Here is a tiny trained network, its code and every weight. The questions are about switching its units off for an input and a class, where a switched-off unit gives its printed mean instead of its output.

import numpy as np


def w(rows, s, z=0):
    codes = np.array(rows[::2]) - 128.0
    scale = np.full(codes.shape[1], s)
    scale[-1] = z or s
    return codes * scale


def f(y):
    return np.maximum(y, 0)


def log_softmax(a):
    a = a - a.max(-1, keepdims=True)
    return a - np.log(np.exp(a).sum(-1, keepdims=True))


def net(x, mask):
    res = np.array(x, float).reshape(1, 4) / 4 @ E
    y = f(res @ A[0][:, :-1].T + A[0][:, -1])
    res = res + np.where(mask, y, B[0][:, -1]) @ B[0][:, :-1]
    return log_softmax(res[-1] @ U[:, :-1].T + U[:, -1])


A, B = {}, {}
E = w([
[132,68,80,146,76,219,166,83,109],'x0',
[136,33,176,124,142,167,97,211,177],'x1',
[113,138,229,53,61,128,142,119,168],'x2',
[94,116,105,23,246,152,152,112,95],'x3',
],0.013)
A[0] = w([
[149,68,93,131,61,207,181,77,86,101],'N0',
[146,93,92,182,167,120,113,109,107,117],'N1',
[179,134,110,171,126,128,117,155,105,116],'N2',
[43,113,131,40,150,102,141,94,97,98],'N3',
[50,74,134,97,202,149,95,111,49,93],'N4',
[159,47,131,111,167,127,118,190,188,133],'N5',
[121,112,108,69,200,159,154,167,103,107],'N6',
[131,109,125,127,100,208,206,134,133,129],'N7',
[135,122,127,164,191,18,128,170,158,81],'N8',
[175,89,110,101,137,127,27,170,156,98],'N9',
[98,141,130,142,205,172,128,115,138,89],'N10',
[197,81,148,139,172,172,83,191,184,111],'N11',
[144,80,139,99,150,168,111,181,174,102],'N12',
[117,185,91,125,106,102,146,61,120,84],'N13',
[148,63,133,161,161,134,99,175,112,130],'N14',
[90,124,100,184,145,140,71,141,90,68],'N15',
[116,154,140,142,144,60,170,88,120,98],'N16',
[157,139,134,252,99,100,138,139,165,122],'N17',
[124,131,151,104,115,105,54,159,91,126],'N18',
[185,122,49,211,216,143,82,182,107,121],'N19',
[153,147,114,143,123,85,151,63,101,74],'N20',
[126,179,102,134,111,81,165,63,91,98],'N21',
[121,94,118,192,164,167,143,98,99,133],'N22',
[85,91,146,128,129,137,113,172,159,64],'N23',
[178,153,153,170,106,126,100,142,114,71],'N24',
[123,157,129,140,162,92,106,157,150,216],'N25',
[172,84,134,128,152,122,122,93,169,254],'N26',
[111,121,147,146,152,100,79,159,152,120],'N27',
[155,158,156,213,67,106,87,175,165,124],'N28',
[140,182,125,92,110,80,102,197,129,84],'N29',
[130,91,187,117,126,137,138,128,157,130],'N30',
[128,102,105,150,170,116,111,134,78,211],'N31',
[121,49,139,140,110,203,138,113,95,88],'N32',
[113,155,184,69,88,170,151,138,160,127],'N33',
[111,173,168,143,189,94,87,189,149,87],'N34',
[120,185,101,147,95,108,122,77,106,155],'N35',
[130,102,149,181,153,152,142,183,178,98],'N36',
[161,149,124,170,51,125,153,156,121,80],'N37',
[214,139,92,182,34,90,102,150,154,116],'N38',
[113,63,40,163,93,185,151,132,140,155],'N39',
[174,110,49,159,164,151,63,175,127,86],'N40',
[122,154,216,105,136,92,127,131,155,120],'N41',
[129,104,146,155,136,169,101,189,163,99],'N42',
[94,116,142,155,73,139,89,198,82,161],'N43',
[138,134,167,65,53,209,157,92,139,134],'N44',
[91,124,131,156,74,117,126,161,164,111],'N45',
[165,84,143,124,141,161,144,190,159,132],'N46',
],0.011,0.01)
B[0] = w([
[23,114,76,135,181,90,85,222,45,226],'N0',
[154,156,188,134,53,128,152,139,87,186],'N1',
[176,136,202,133,111,125,182,158,92,168],'N2',
[165,34,154,110,196,197,164,100,116,218],'N3',
[129,94,164,2,171,140,174,149,159,226],'N4',
[127,156,101,117,143,161,111,68,140,249],'N5',
[182,42,130,70,199,179,171,144,135,230],'N6',
[74,168,117,138,170,108,115,197,117,196],'N7',
[27,90,117,168,129,93,115,226,54,206],'N8',
[90,164,91,110,78,193,94,100,145,199],'N9',
[164,60,161,74,142,163,149,140,87,177],'N10',
[138,163,107,109,136,171,79,50,149,242],'N11',
[160,107,107,134,110,158,61,43,131,216],'N12',
[119,141,105,104,78,209,46,24,150,191],'N13',
[156,204,88,133,71,158,70,81,163,213],'N14',
[137,137,203,121,109,110,96,112,55,160],'N15',
[83,172,90,112,71,174,53,92,153,175],'N16',
[160,32,129,66,181,173,157,114,160,226],'N17',
[97,101,101,172,125,158,151,131,89,174],'N18',
[177,164,224,182,37,151,160,111,41,254],'N19',
[120,149,119,101,108,176,48,77,161,169],'N20',
[110,185,109,130,130,221,25,57,168,203],'N21',
[117,164,138,175,118,135,192,139,43,189],'N22',
[118,158,140,110,113,176,71,91,105,173],'N23',
[118,68,143,86,153,197,115,151,107,162],'N24',
[57,164,55,223,214,81,189,204,146,227],'N25',
[157,154,70,168,149,128,175,113,210,231],'N26',
[57,165,77,160,147,108,100,169,106,187],'N27',
[171,84,127,62,195,179,177,144,95,243],'N28',
[61,158,127,109,142,100,116,199,43,180],'N29',
[167,218,140,167,89,130,135,121,140,192],'N30',
[189,167,160,177,123,103,185,132,143,224],'N31',
[64,124,85,147,178,97,57,179,60,198],'N32',
[219,186,180,176,49,96,165,147,28,209],'N33',
[89,117,111,160,140,118,102,182,57,214],'N34',
[147,165,68,129,121,189,121,63,177,205],'N35',
[147,169,87,75,129,155,75,78,113,195],'N36',
[116,51,152,87,159,183,140,127,110,186],'N37',
[151,56,142,80,212,162,156,177,156,233],'N38',
[81,141,88,179,156,85,145,182,104,234],'N39',
[152,150,191,141,50,129,117,127,88,200],'N40',
[124,181,143,171,122,141,146,186,83,214],'N41',
[108,150,90,128,95,185,72,62,168,201],'N42',
[165,110,100,113,161,143,165,112,130,199],'N43',
[168,222,184,211,110,92,168,181,75,220],'N44',
[139,112,130,85,141,138,146,105,129,183],'N45',
[160,158,98,133,150,135,82,83,162,216],'N46',
],0.0064,0.013)
U = w([
[130,167,63,111,124,158,39,38,137,110],'0',
[173,34,154,43,185,149,170,147,121,106],'1',
[27,143,79,165,151,105,104,210,81,98],'2',
[191,184,248,168,78,119,148,134,79,105],'3',
[162,170,59,176,160,101,200,124,164,255],'4',
[112,92,165,112,121,94,135,122,171,115],'5',
[166,109,135,120,97,72,92,111,144,119],'6',
],0.012,0.019)

Each question gives the input, the list of numbers given to net, and the class t.
The units are the neurons (one row each of A and B). Each row of codes is followed by its name. A weight is (code - 128) times the scale printed after its matrix; where a second scale follows, it is the last column's (A, B and U).
mask holds one flag per neuron, in row order. A switched-off neuron (its flag False) gives its mean, the last column of its row in B, instead of its output. The means were averaged over made-up inputs and are rounded, as every weight is.
A unit's drop is (log p(t) with every unit on - log p(t) with that unit switched off) / (log p(t) with every unit on - log p(t) with every unit switched off).
The circuit of an input: a set's keep is (log p(t) with only the set's units on - log p(t) with every unit switched off) / (log p(t) with every unit on - log p(t) with every unit switched off). Starting from the 12 units with the biggest drops (on a tie, the unit counted first), units are removed one at a time, each time the one whose removal leaves the highest keep (on an exact tie, the one counted first), for as long as the keep stays at least 0.8.
circuit, biggest first: the units of the circuit, biggest drop first
most important unit: the unit with the biggest drop
top k neurons: the k neurons with the biggest drops, biggest first
drop when u is switched off: that unit's drop, to one decimal
input [7,2,8,1], class 3: top 2 neurons	[N33, N44]
input [-7,5,-8,3], class 3: circuit, biggest first	[N19]
input [5,-1,5,-4], class 2: top 2 neurons	[N0, N19]
input [-7,-7,5,-2], class 0: top 2 neurons	[N13, N21]
input [-8,-8,-7,1], class 0: top 4 neurons	[N21, N13, N35, N20]
input [-3,-1,-5,-5], class 1: circuit, biggest first	[N17, N38]
input [-7,7,5,-8], class 1: top 2 neurons	[N28, N38]
input [-4,6,-5,-8], class 1: top 3 neurons	[N28, N38, N17]
input [7,-4,-7,2], class 2: top 2 neurons	[N0, N39]
input [6,-2,-7,0], class 3: top 2 neurons	[N19, N1]
input [-3,1,-8,-8], class 1: top 2 neurons	[N17, N38]
input [-7,-1,1,-7], class 1: top 2 neurons	[N28, N17]
input [-8,3,1,-8], class 1: top 3 neurons	[N28, N17, N38]
input [-2,2,3,-1], class 4: most important unit	N19
input [-1,6,8,6], class 3: top 2 neurons	[N33, N44]
input [7,3,6,-4], class 2: top 2 neurons	[N0, N32]
input [-6,6,2,-6], class 0: top 2 neurons	[N11, N42]
input [6,4,6,1], class 2: drop when N19 is switched off	0.4
input [0,-6,-7,-1], class 3: drop when N19 is switched off	0.7
input [5,0,5,-4], class 2: drop when N44 is switched off	0.1
input [-8,6,4,-7], class 2: most important unit	N27
input [6,-3,-6,5], class 2: drop when N39 is switched off	0.8
